In the rows, 128 means zero.
Facts:
bagritres	fazun	drima; bala	fazun	breskon; bavu	fazun	klibres; breskon	fazun	zuror; bufom	fazun	plugir; dilur	fazun	zuskos; drenevik	fazun	stadestis; drero	fazun	guklaso
dropi	fazun	zatar; fenor	fazun	granazam; fenu	fazun	vupli; fevul	fazun	nistir; fiklen	fazun	reklan; flagel	fazun	sufli; fledo	fazun	fiklen; flere	fazun	tibin
fletukla	fazun	flose; gotro	fazun	litris; granazam	fazun	plosto; greplis	fazun	mabri; greskan	fazun	trosur; grikolum	fazun	stafli; gritom	fazun	sules; grofe	fazun	stobolas
grosuk	fazun	flepu; grotoflom	fazun	rega; gruvas	fazun	flubrel; guklaso	fazun	sazu; karon	fazun	drenevik; kaste	fazun	gofar; kibim	fazun	vulatron; klagiplil	fazun	poskikon
klobran	fazun	letuk; kloflanim	fazun	drero; kluvil	fazun	bavu; letuk	fazun	ranun; litris	fazun	stotin; loko	fazun	plusom; lutroma	fazun	nugrem; mabri	fazun	pogro
mutrabri	fazun	grofe; neli	fazun	gotro; nemen	fazun	serus; nistir	fazun	karon; nugrem	fazun	zoragir; parik	fazun	fletukla; plamer	fazun	fledo; pludila	fazun	tinire
plugir	fazun	gotis; pluplen	fazun	stebas; plusom	fazun	neli; pogro	fazun	nemen; poskikon	fazun	mutrabri; postoluk	fazun	bagritres; ranun	fazun	gruvas; rega	fazun	trenidam
reklan	fazun	kloflanim; ridu	fazun	fizeklis; rigus	fazun	zaku; ruduk	fazun	rigus; rusaflu	fazun	kibim; sagrim	fazun	flagel; sazu	fazun	grikolum; selos	fazun	ridu
serus	fazun	dragreper; setos	fazun	fenor; skepan	fazun	reledun; stadestis	fazun	tifin; stobolas	fazun	flere; stotin	fazun	plamer; stugin	fazun	totron; sufli	fazun	skepan
tetres	fazun	loko; tibin	fazun	sagrim; tifin	fazun	poplun; tinire	fazun	grosuk; tirebek	fazun	drefil; totron	fazun	grotoflom; trenidam	fazun	zifles; trolon	fazun	greskan
trosur	fazun	bala; tutil	fazun	postoluk; vupli	fazun	vuvi; vuvi	fazun	ruduk; zaku	fazun	selos; zatar	fazun	trolon; zeflor	fazun	setos; zifles	fazun	zuka
zuror	fazun	tirebek; zuskos	fazun	lutroma; bagritres	klores	zudepon; bavus	klores	neflak; bebrus	klores	poskikon; bramem	klores	tifin; breba	klores	grofe; bregro	klores	rukor
breskon	klores	pludila; bufom	klores	klobran; dragreper	klores	vaska; drenevik	klores	fenor; drezom	klores	gotis; drima	klores	stotin; dropi	klores	kliskebror; drutrok	klores	greskan
duta	klores	fenu; fenor	klores	grikolum; fenu	klores	grotoflom; fisko	klores	flepu; fledo	klores	kleriplu; flepu	klores	selos; flere	klores	tirebek; flose	klores	flere
gofar	klores	nugrem; gotro	klores	lubroskon; graflam	klores	breskon; greskan	klores	stebas; grikolum	klores	nemen; grinol	klores	sufli; grofe	klores	rega; kibim	klores	sules
klare	klores	sazu; kleriplu	klores	neli; klibres	klores	pluplen; kliron	klores	duta; kliskebror	klores	mobren; klobran	klores	poplun; kluvil	klores	skidar; lafe	klores	trenidam
letuk	klores	flose; litris	klores	pogro; loko	klores	klibres; lubroskon	klores	gofar; lutroma	klores	tinire; mobren	klores	bebrus; mutrabri	klores	staklar; neflak	klores	grinol
nistir	klores	reklan; nugrem	klores	traklas; parik	klores	plugir; plosto	klores	nolum; plupir	klores	litris; pluplen	klores	bregro; plusom	klores	kliron; pogro	klores	drefil
poplun	klores	bagritres; poskikon	klores	lafe; postoluk	klores	klagiplil; pudek	klores	drima; regosker	klores	dilur; reklan	klores	dodral; rigus	klores	pudek; rukor	klores	postoluk
sazu	klores	floflar; selos	klores	drezom; serus	klores	nistir; setos	klores	trolon; skidar	klores	gotro; skimis	klores	zoragir; sona	klores	skimis; stotin	klores	guflam
sufli	klores	drenevik; sules	klores	zatar; tabinas	klores	drutrok; tifin	klores	vulatron; tinire	klores	tabinas; tirebek	klores	bramem; trenidam	klores	stobolas; tutil	klores	rigus
vulatron	klores	kluvil; zaku	klores	fisko; zatar	klores	gritom; zeflor	klores	kibim; zoragir	klores	taplu; zudepon	klores	plosto; zuror	klores	parik; zuze	klores	plusom
bagritres	figin	164; bala	figin	738; bavu	figin	184; bavus	figin	738; bebrus	figin	164; bramem	figin	357; breba	figin	184; bregro	figin	959
breskon	figin	738; bufom	figin	738; dilur	figin	45; dodral	figin	738; dragreper	figin	738; drefil	figin	357; drenevik	figin	738; drero	figin	738
drezom	figin	738; drima	figin	738; dropi	figin	959; drutrok	figin	738; duta	figin	959; fenor	figin	184; fenu	figin	738; fevul	figin	184
fiklen	figin	357; fisko	figin	184; fizeklis	figin	738; flagel	figin	738; fledo	figin	738; flepu	figin	357; flere	figin	164; fletukla	figin	738
flizo	figin	164; floflar	figin	738; flose	figin	738; flubrel	figin	738; gofar	figin	959; gotis	figin	45; gotro	figin	357; graflam	figin	738
granazam	figin	959; greplis	figin	959; greskan	figin	738; grikolum	figin	959; grinol	figin	357; gritom	figin	738; grofe	figin	738; grosuk	figin	738
grotoflom	figin	164; gruvas	figin	738; guflam	figin	738; guklaso	figin	357; karon	figin	164; kaste	figin	357; kibim	figin	738; klagiplil	figin	357
klare	figin	164; kleriplu	figin	738; klibres	figin	738; kliron	figin	184; kliskebror	figin	738; klobran	figin	184; kloflanim	figin	738; kluvil	figin	738
lafe	figin	357; letuk	figin	357; litris	figin	959; loko	figin	357; lubroskon	figin	738; lutroma	figin	738; mabri	figin	357; mobren	figin	357
mutrabri	figin	184; neflak	figin	357; neli	figin	184; nemen	figin	738; nistir	figin	357; nolum	figin	357; nugrem	figin	164; parik	figin	357
plamer	figin	357; plosto	figin	357; pludila	figin	738; plugir	figin	45; plupir	figin	357; pluplen	figin	738; plusom	figin	959; pogro	figin	738
poplun	figin	738; poskikon	figin	738; postoluk	figin	738; pudek	figin	45; ranun	figin	738; rega	figin	959; regosker	figin	738; reklan	figin	738
reledun	figin	184; ridu	figin	959; rigus	figin	164; ruduk	figin	738; rukor	figin	738; rusaflu	figin	738; sagrim	figin	738; sazu	figin	738
selos	figin	738; serus	figin	959; setos	figin	738; skepan	figin	357; skidar	figin	357; skimis	figin	357; sona	figin	184; stadestis	figin	738
stafli	figin	959; staklar	figin	738; stebas	figin	738; stobolas	figin	738; stotin	figin	45; stugin	figin	45; suflas	figin	738; sufli	figin	959
sules	figin	738; tabinas	figin	738; taplu	figin	357; tetres	figin	357; tibin	figin	164; tifin	figin	184; tinire	figin	357; tirebek	figin	184
totron	figin	45; traklas	figin	959; trenidam	figin	45; trolon	figin	738; trosur	figin	959; tutil	figin	738; vaska	figin	959; vulatron	figin	184
vupli	figin	357; vuvi	figin	357; zaku	figin	164; zatar	figin	738; zeflor	figin	357; zifles	figin	357; zoragir	figin	357; zudepon	figin	738
zuka	figin	184; zuror	figin	738; zuskos	figin	738; zuze	figin	357; bagritres	klabruske	a; bala	klabruske	a; bavu	klabruske	a; bavus	klabruske	c
bebrus	klabruske	a; bramem	klabruske	e; breba	klabruske	e; bregro	klabruske	e; breskon	klabruske	e; bufom	klabruske	a; dilur	klabruske	a; dodral	klabruske	d
dragreper	klabruske	e; drefil	klabruske	d; drenevik	klabruske	c; drero	klabruske	e; drezom	klabruske	d; drima	klabruske	b; dropi	klabruske	a; drutrok	klabruske	d
duta	klabruske	b; fenor	klabruske	e; fenu	klabruske	e; fevul	klabruske	b; fiklen	klabruske	c; fisko	klabruske	a; fizeklis	klabruske	b; flagel	klabruske	a
fledo	klabruske	d; flepu	klabruske	e; flere	klabruske	c; fletukla	klabruske	e; flizo	klabruske	e; floflar	klabruske	b; flose	klabruske	b; flubrel	klabruske	c
gofar	klabruske	e; gotis	klabruske	d; gotro	klabruske	e; graflam	klabruske	d; granazam	klabruske	e; greplis	klabruske	e; greskan	klabruske	a; grikolum	klabruske	c
grinol	klabruske	a; gritom	klabruske	e; grofe	klabruske	a; grosuk	klabruske	a; grotoflom	klabruske	d; gruvas	klabruske	e; guflam	klabruske	e; guklaso	klabruske	d
karon	klabruske	c; kaste	klabruske	e; kibim	klabruske	c; klagiplil	klabruske	a; klare	klabruske	a; kleriplu	klabruske	c; klibres	klabruske	d; kliron	klabruske	c
kliskebror	klabruske	a; klobran	klabruske	b; kloflanim	klabruske	b; kluvil	klabruske	b; lafe	klabruske	d; letuk	klabruske	a; litris	klabruske	b; loko	klabruske	b
lubroskon	klabruske	d; lutroma	klabruske	b; mabri	klabruske	d; mobren	klabruske	b; mutrabri	klabruske	a; neflak	klabruske	a; neli	klabruske	d; nemen	klabruske	b
nistir	klabruske	a; nolum	klabruske	c; nugrem	klabruske	b; parik	klabruske	a; plamer	klabruske	d; plosto	klabruske	b; pludila	klabruske	e; plugir	klabruske	c
plupir	klabruske	e; pluplen	klabruske	b; plusom	klabruske	d; pogro	klabruske	a; poplun	klabruske	c; poskikon	klabruske	d; postoluk	klabruske	c; pudek	klabruske	a
ranun	klabruske	d; rega	klabruske	e; regosker	klabruske	a; reklan	klabruske	e; reledun	klabruske	a; ridu	klabruske	e; rigus	klabruske	c; ruduk	klabruske	a
rukor	klabruske	b; rusaflu	klabruske	b; sagrim	klabruske	c; sazu	klabruske	e; selos	klabruske	c; serus	klabruske	c; setos	klabruske	b; skepan	klabruske	c
skidar	klabruske	d; skimis	klabruske	d; sona	klabruske	e; stadestis	klabruske	e; stafli	klabruske	b; staklar	klabruske	c; stebas	klabruske	e; stobolas	klabruske	b
stotin	klabruske	e; stugin	klabruske	b; suflas	klabruske	a; sufli	klabruske	a; sules	klabruske	e; tabinas	klabruske	d; taplu	klabruske	d; tetres	klabruske	a
tibin	klabruske	d; tifin	klabruske	d; tinire	klabruske	b; tirebek	klabruske	b; totron	klabruske	e; traklas	klabruske	c; trenidam	klabruske	c; trolon	klabruske	a
trosur	klabruske	b; tutil	klabruske	e; vaska	klabruske	c; vulatron	klabruske	a; vupli	klabruske	a; vuvi	klabruske	c; zaku	klabruske	c; zatar	klabruske	a
zeflor	klabruske	a; zifles	klabruske	d; zoragir	klabruske	e; zudepon	klabruske	c; zuka	klabruske	b; zuror	klabruske	b; zuskos	klabruske	a; zuze	klabruske	a

Known rows:
[138 182 115 110 121 134 138 130 160  97 128 138 132 142 123 136 122 137
 138 129  91 110 144 116 125 102 156 148  86 129 122 132  91 185 139 138
 128 109 173 148  78 169 126 154 123 122 179 162 129 153 114] : lafe
[176  65 149 157 126 155 126 187 106 100 151  87  97 139  91 163  83 145
 116 153 120 158 172 133 137 166 181 153 128 110 146  99 169 151  69 149
 143 103 111 149 152 169 132 130 202  88 122  41 103 126 147] : reklan
[143 165 106 126 108 124 121 124 142 153 148 130 129 117 131 137 131 136
 124 147 121 128 134 142 128 108 158 127 119 166 151 130 121 127 148 114
 114 147 153 138 108 140 131 114 128 141 136 145 123 157 110] : dodral
[ 96 204 138 124  95 133 123 132 123 130 151 147 139  62 160 103 168 151
 112 149 105 123  94 152 142  58 194 144 116 125 105 101  48 144 139 124
 110 190 177  95 134 155 169 134 114 152 157 186 121 142 118] : nolum
[130 170 117 136 140 116 131 142 122  59 179 104 132 140 131 138 109 113
 108 126 122  97 123 141 137 161 142 140  94 142 118 138 109 140 122 150
 121 110 113 143 123 135 124 132  96 132 134 114 115 144 121] : zeflor
[ 89 199 177 117  61 123 137 164 135 147 150 135 145  64 164 118 176 180
  98 141 134 125  93 154 136  33 168 142 121 141  84 105  88 118 122 135
 102 176 143  98 108 152 157 113 150 142 167 186 117 133  98] : zudepon
[133 179 121 112 137 131 141 140 116 141 132 111 141 135 146 132  94 129
  73 145 108 138 136 142 122 141 167 155 100 110 141 119 106 137 145 160
 122 154 139 137  89  95 141 123 101 151 166 143 116 146  96] : tifin
[145 163 128 132 126 109 128 142 133  88 174 110 128 125 134 149 121 132
 103 127 133 108 131 141 139 143 132 129 102 167 119 148 133 117 128 143
 112 109 103 137 115 130 113 117 122 140 135 106 109 142 121] : bufom
[172  96 119 149 157 135 105 143 124 105 124  99 114 138 105 142 102 123
 119 117 166 109 148 139 138 181 203 123 139 131 162 117 154 169  86 143
 145 127 158 127 159 142 106 143 148 119 113  64 112 124 108] : greplis
[165  95 119 140 156 132 100 137 131 104 117  99 116 146 104 146 102 110
 121 116 181  99 145 145 141 178 210 120 144 138 168 112 148 170  90 139
 140 123 157 120 160 141 105 149 145 120 115  63 115 122 101] : ridu
[143 158  89 151 119 150 140 151 104 101 168 103 128 136 135 122 108 139
 121 168  77 161 147 131 119 133 164 157 103 122 138 106  87 140 122 133
 119 159 151 137 133 162 148 125 130 122 121 129 120 172 151] : guklaso
[136 163  89 121 117 138 131 126 146 158 129 117 129 150 127 136 105 120
 127 145 119 124 139 145 106 120 180 128 120 135 176 119 134 159 144 113
 132 158 185 158  98 138 127 123 113 116 132 157 130 171 111] : zuka
[139 172 103 137 137 117 117 111 125  74 180 113 129 125 128 145 115 110
 117 137 123 102 117 147 146 157 152 134  95 148 140 138 103 135 138 130
 124 124 131 141 131 134 119 133  92 138 125 114 115 153 128] : bavu
[151 157 108 128 119 130 133 159 141 153 130 110 135 156 140 127 106 141
 113 133 121 141 160 129  86 112 144 139 125 151 156 141 155 143 124 144
 111 142 150 139  92 126 127 106 151 128 144 133 127 161 106] : lutroma
[148 141  97 147 118 159 153 192 111 132 141  88 127 160 134 119  91 162
 121 177  75 177 167 120  97 130 149 161 102 109 146 104 132 152 112 141
 129 135 134 147 111 178 142 108 163  95 126 120 123 178 126] : litris
[164  98 169 128 126 124 110 146 154 137 116 116 104 131  87 175 103 118
 116 117 178  94 146 153 141 159 198 123 139 144 162 122 184 163  99 131
 146 112 135 142 129 139 108 137 159 102 139  72 111 111 106] : dragreper
[147 170  72 141 136 123 117 149 123 123 149 117 142 136 146 107 124 138
 112 133 111 139 149 124 109 114 157 139 111 157 141 128 109 137 126 146
 108 156 158 111 131 133 136 127 122 144 121 127 123 161 117] : grotoflom
[168  80 177 132 171 126 114 173  92 132 139 111  98 138 117 126  87  98
  91  92 143  78 124 137 112 176 195 145 141 127 164 118 160 205  92 136
 146 102 127 133 144 136 113 136 136  72 135  63 124 123 138] : fenor

Rows:
No name comes twice in this set of rows, the named rows included.
[161  97 133 134 149 139 105 129 138  99 120 101 109 141  94 157 102 107
 122 117 167  98 142 151 140 182 213 125 140 124 170 112 143 176  88 137
 148 133 159 137 159 138 118 146 132 111 115  76 112 122 121] | kaste
[102 200 145 119  99 124 134 165 110 136 141 137 142  70 166  94 161 169
  96 140 109 123  95 135 130  59 175 167 113 122  88  98  60 143 130 145
 107 165 157  83 122 150 161 130 137 146 168 174 120 135  97] | serus
[138 177 138 111 143 114 134 118 123 107 157 114 127 119 122 165  91 104
  76 151 124 108 123 151 166 186 165 149  80 124 133 124 116 125 160 149
 139 126 106 157  96  95 125 133  79 146 164 118 115 127  97] | vulatron
[154  62 153 134 161 122  94 148 154 113 112  96 142 202 128 122 107  99
  76  60 214 109 149 139 122 149 182 124 146 162 153 102 148 168 104 157
 101 110 104  90 149  99 119 162 184 115 141  46  96 124  86] | breskon
[149 145  83 132 129 147 126 136 126 139 139 109 134 158 135 135 109 128
 115 124 103 147 151 136  91  96 165 118 117 143 172 148 141 155 132 126
 102 164 169 139 109 117 131 113 128 134 130 132 118 172 129] | stugin
[183 177  93 116 134 131 131 146 141  81 121 125 137 122 124 129 136 171
 136 102  80 126 169  98 101  85 122 142 113 151 111 179 116 172 112 163
 100 101 175 144  81 146 104 131 149 174 184 146 128 139 133] | poskikon
[ 89 200 171 110  85 131 143 156 119 129 149 142 138  70 161 105 161 160
  93 140 112 112  85 152 134  47 180 151 111 110  87 100  63 151 134 137
 114 170 161 100 110 159 162 132 121 136 176 189 121 136 108] | kliron
[135 187 130 110 127 126 139 139 123 149 129 120 133 130 132 139  93 120
  84 155 110 133 134 143 131 143 173 159  92 112 143 111 115 138 154 154
 135 156 143 144  80 100 141 125  94 147 175 146 122 142  93] | skidar
[157 145  87 147 154 106 103 117 122  75 174 108 148 144 147 124 130 117
  99 110 142 121 142 131 137 142 132 128 111 183 131 147 105 121 139 142
  94 120 107 108 137 111 122 132 126 162 124  89 104 151 121] | ruduk
[138 131  64 138 159 126 106 135 157 146 113 101 167 222 175  76 113 104
  94  94 164 138 149 122  84 120 164 129 121 173 170 106  94 159 149 143
  85 159 145  74 127 110 137 143 145 138 121 121 118 186  74] | trosur

Now the same nodes, written a new way:
Known rows:
[149 140 147  97 138 142 117 134 131 108 138 145 119 100 149 169 127 106
 133 123 133 127 146 118 132 117 168 135 120 136] : pludila
[125 180  53  80 126 120 106 188  76 136 119 171 159 193 103 156 166 152
  68 138  10  30 139  88 119  51  56 149 127 183] : tetres
[100 184 116  98  84 146 138 123 130  99 119 121 139 113 112  95 178 174
 120 154  59 118 120 108 131  94  89 128 136 107] : nistir
[128 128 133 128 130 147 138 146 130 117 148 134 127  91 150 169 124  89
 158 108 133 131 141 124 144  94 173 133 143 141] : stebas
[ 99 174 116 110 107 152 118 142 107  93 110 124 131  99 120 107 197 152
 101 154  91 119 135 114 136  76  92 110 166 114] : regosker
[113 195 136  73  89 151 115 103 137  96 102 121 135 117 103  96 176 190
 102 161  65 122 125  95 129 115  91 132 125 102] : dropi
[ 97 177 106 107  84 154 139 142 133  98 126 132 139 104 116 105 183 171
 114 159  80 121 124 104 135  80  81 121 150 120] : klare
[120 109 136 117 144 141 158 148 151 123 153 121 135 101 158 177 116  67
 182  88 173 142 127 144 152 112 189 126 140 138] : fizeklis
[ 90 190 106 107  75 141 141 139 136 114 126 150 131  99 129  97 185 175
 124 150  81 112 132 108 138  78  80 115 153 104] : bagritres
[140 149 130 124 106 125 155 106 142 130 146 131 139 114 133 148 123 124
 166 150  93 124  98 131 143 118 152 135 105 111] : plupir
[ 75 151 120 104 138 143 179 114 183 161 138 140 120 140 164 127 189 109
 172 114 177 124  56 148 140 145 117 129 100 144] : kliron
[ 75 142 138  94 174 163 142 141 156 141 134 128 116 131 172 144 188  77
 153  73 204 118  98 146 132 132 146 134 123 168] : staklar
[137 133 136 110 134 149 129 140 134 115 142 137 119  94 147 166 123  97
 146 111 136 131 142 118 139 102 172 133 134 135] : stadestis
[136 159 118 113  98 127 128 137 118  96 118 132 141  93 125 135 152 143
 127 165  93 123 136 129 138  80 119 109 155  96] : tabinas
[119 139 123 113 115 148 112 173 109  87 133 130 149  85 125 149 140 114
 121 119 116 123 174 119 137  66 144 119 182 127] : gotis
[100 182  85 115  97 167 167 152 114  95 152 107 146  92 101 103 186 163
 120 143  74 130 114 112 156  78  85 120 143 130] : vulatron
[ 99 180 101 105  73 145 144 140 139 103 129 137 132 104 123 104 180 177
 115 160  73 127 122 104 133  87  76 120 145 121] : fisko
[145 168 112 109 119 141 137 140  96  89 127 113 149  90 110 137 158 140
 113 157  96 122 136 135 156  83 122 113 146 102] : lubroskon

Rows:
No name comes twice in this set of rows, the named rows included.
[143 169  99  99  93 143 163 137 124  93 155 112 149  89 101 133 140 155
 128 156  87 137 124 118 161  95 113 119 126 115] | tifin
[ 71 150 134  86 154 157 152 128 173 151 150 133 125 144 168 134 172  92
 170  71 170 121  87 138 124 144 142 149 105 170] | nolum
[160 154  81 142 107 102  87 169  67 105 136 163 192 112 118 172 162 130
 111 192  60  70 126 173 131  45  92 136 170 144] | fledo
[148 147 142  97 136 105 145 104 146 139 127 153 134 115 157 162 137  99
 164 143 162 115 105 161 150 134 163 115 112  95] | pluplen
[149 126 149  79 150 130 130 131 146 116 141 138 129 117 156 183 119  88
 152 114 172 131 132 141 137 134 178 133 116 138] | rusaflu
[158 155 120 135  68 113  49 164  81  65 196 166 228  65 133 164 138 144
 145 172  57 118 145 209  88  59 117 194 177 186] | guklaso
[144 146 132  85 108 103 169 101 172 143 148 152 136 122 154 164 120 118
 175 150 146 128  94 145 150 146 152 126  91 107] | klobran
[153 122 123 140  81 132 166 119 160 111 156 120 115 132 135 138 116 116
 161 177 110 140  86 104 119 134 146 129  94 125] | fenor
[122 118 121 106 115 134 175 148 175 128 175 129 139 108 152 180  99  88
 189  97 155 148 116 133 148 121 174 140 120 154] | zuka
[ 94 175 122 121 109 152 114 141 103 100 102 133 134  98 122 106 202 150
  98 153  99 108 138 114 138  72  91 104 173 101] | pudek
[114 188 148  73 105 154 113 113 132  79  92 125 110  93 124  93 195 175
  87 158 105 136 145  97 126 108  97 105 138  95] | grofe
[ 72 141 134  84 147 164 156 135 182 146 143 134 119 133 163 138 176  92
 159  71 199 128  93 128 136 146 133 144 110 171] | karon
[141 123 139 103 130 120 155  88 176 140 120 113 158 119 129 190 114 108
 168 144 123 150  84 159 168 134 157 138 107 125] | mobren

The same nodes again, as new rows of numbers:
Known rows:
[127 106 114 106 105 106 182 122 146  94 132 122 120 161 167 125 172 127
 133  98 125 133 115 129 144  97 132] : kaste
[124 102 123 103 103 112 179 120 145  98 115 124 128 159 165 124 166 120
 152  99 124 136 117 124 138  88 136] : tinire
[136 108 109 104 107 107 183 101 147  96 124 120 119 171 171 131 177 135
 157  93 130 135 126 123 136 100 131] : gotro
[128  96 128 121  91 104 157 131 146  98 131 126 127 150 172 110 155 124
 129 120 129 226 147 132 134  93 141] : pogro
[130 103 118 103 104 109 176 126 148  94 144 117 141 159 162 123 179 123
 136 119 119 173 120 137 138  75 123] : skepan
[121  87 125 112 103 102 156 120 141  77 137 111 119 162 156 123 169 114
 132 114 118 179 115 129 126  71 115] : sufli
[111 110 123 111 100 104 163 153 153  72 141  99 115 155 152 113 156 122
 167 125 125 217 138 142 132  60 119] : grofe
[121 118 119 114 103  97 179 105 153  89 121 118 132 151 173 120 181 137
 164 107 139 179 128 122 168  98 131] : gritom
[115 115 127 107  92 129 183  93 151 109 127 145 129 142 179 115 158 123
 147 111 126 154 131 146 140 110 124] : zuror
[112 104 108 110 108  96 179 165 167  74 128 112 128 163 165 116 176 129
 157  99 126 118 127 118 162  85 139] : rega
[112 122 119 108 100 112 184 111 146  95 132 120 126 149 168 118 172 139
 150 109 137 170 126 131 153 102 131] : fenu
[122 104 117 111 107 110 173 105 145  93 133 118 151 156 160 127 176 117
 138 112 119 178 120 145 139  89 136] : trenidam
[158 117 125  90 103  99 174  99 165 108 138 138 114 170 184 128 173 125
 168 113 130 120 103 148 158  92 129] : plosto
[144 108 125 105  98  89 149 133 170  96 155 120 106 169 168 116 158 117
 151 117 125 169 121 170 148  82 146] : pudek
[166 104 142  86 108 104 167  83 164 117 130 133 157 166 179 130 168 104
 187 139 122 128 111 160 156  64 148] : skidar
[156 106 134 105  96  91 159  82 152 112 150 129 148 155 183 120 190 139
 120 141 146 233 117 135 175 101 144] : staklar
[139 108 130  92 105  98 160 101 159 107 135 136 116 165 174 126 175 124
 148 117 130 114 102 138 158  91 144] : duta
[149 112 150  90 105 108 160  78 165 125 131 136 157 157 177 123 163 112
 190 156 130 172 130 161 154  70 151] : klibres

Rows:
No name comes twice in this set of rows, the named rows included.
[137 121 129 106  96 113 147 100 166 107 157 127 104 160 169 121 157 124
 155 132 132 188 124 186 134  93 131] | regosker
[134  81 124 106 102 104 167 127 136 111 110 141 130 174 170 122 165 132
 124 101 131 153 140  94 133  96 156] | litris
[129 112 123  94 106 109 181 123 149  83 149 112 136 163 160 124 175 124
 149 127 112 221 119 129 136  75 108] | flere
[118 110 130 112  96 106 162 109 145  84 140 113 116 152 161 116 162 126
 157 129 127 233 132 137 129  74 112] | flagel
[131 100 113 115 101 101 162 140 162  85 136 112 120 161 163 117 154 113
 156 101 118 150 133 153 127  80 128] | nistir
[151 103 110 108 108 110 170 105 146 103 130 113 146 176 163 135 176 130
 151 108 124 166 138 142 121  85 145] | fiklen
[135 101 114 109 103 112 176 117 147  98 132 120 151 157 170 124 175 118
 139 110 118 150 121 150 139  85 130] | vuvi
[150 110 117 111 100 101 169  93 161  78 140 118 126 164 178 121 161 115
 164 111 115 189 128 152 129  93 109] | bagritres
[156  95 146  90 110 100 156  90 159 124 134 128 158 165 166 130 170 102
 179 138 123 131 104 159 153  65 158] | lafe
[157 109 127 100  98 108 146 105 158 110 158 132 105 167 166 127 158 115
 135 117 126 165 105 174 128  89 133] | zuze
[149 111 126  98 104 106 160 107 166 108 154 122 134 162 166 127 177 126
 137 128 129 179 109 169 160  91 143] | kliron
[146 112 148  85 102 122 161  83 164 133 137 143 151 159 177 123 157 114
 181 157 125 180 127 168 139  74 153] | graflam
[108 101 122 107 102 127 170 106 145 108 142 122 151 151 159 127 169 115
 118 108 114 181 114 160 129 106 134] | zaku

